Read these off the matrix that follows.
1) Give the entry just left of the smallest entry.
2) Give the bottom entry of the column that holds the smallest entry.
3) Give the entry directly above the largest entry.
4) Give the first entry on the diagonal from the top-right corner.
5) Give the second entry on the diagonal from the top-right corner.
6) Give the largest entry in the last row.
7) Give the bottom-left entry.
8) Give the 2nd entry, reading row by row.
[[5687 1429 8486 5470 5348]
 [5687 3920 2337 5470 6426]
 [2921 6462 9104 5470 6426]
 [5687 3920 9584 5470 6426]
 [5687 8912 8486 5470 7342]
 [5687 3920 6626 1634 6426]
 [5687 3598 8486 7584 6426]
 [5687 3920 8486 5470 2639]
 [7730 3920 2494 5470 6426]
 [5687 3920 8486 5470 6426]
 [5659 4043 8486 1618 6836]
 [3643 4428 8486 5470 6426]
 [2555 3920 8017 5561 7839]
 [5687 5396 6323 5470 6426]
 [6711 3920 8486 6643 6426]
 [5687 3920 8486 6034 6426]]
1) 5687
2) 3920
3) 9104
4) 5348
5) 5470
6) 8486
7) 5687
8) 1429

Questions about the table below. Counting starts at 0.
1) Read off the entry in row 1 and column 2.
2) Read off the entry just right of 5655.
3) Read off the entry just right of 3861.
4) Read off the entry directly above 5184.
5) Read off the entry at row 0, column 2.
6) Read off the entry directly above 6098.
7) Read off the entry in row 0 and column 0.
8) Read off the entry in row 0 and column 1.
[[4631 6222 6073 5340 5263 5516 5664 3299 4986 7845 6012 3281]
 [6245 6168 5075 5829 5284 5497 5665 7111 5224 7356 5206 4335]
 [4843 5250 6109 5383 5932 5725 5658 3837 6104 4009 6028 6886]
 [5650 6253 5479 5658 5374 5599 5655 5634 5217 8170 5480 4205]
 [4764 5976 6501 5379 5189 5510 5660 3669 4908 6917 6335 3114]
 [6763 5887 5295 6043 5372 5577 5664 8160 5184 6675 5353 4029]
 [6183 5156 5491 5879 5978 5740 5666 6799 6098 3861 5528 6563]
 [6580 5628 5622 6014 5446 5599 5658 7410 5175 5540 5676 3792]]
1) 5075
2) 5634
3) 5528
4) 4908
5) 6073
6) 5184
7) 4631
8) 6222
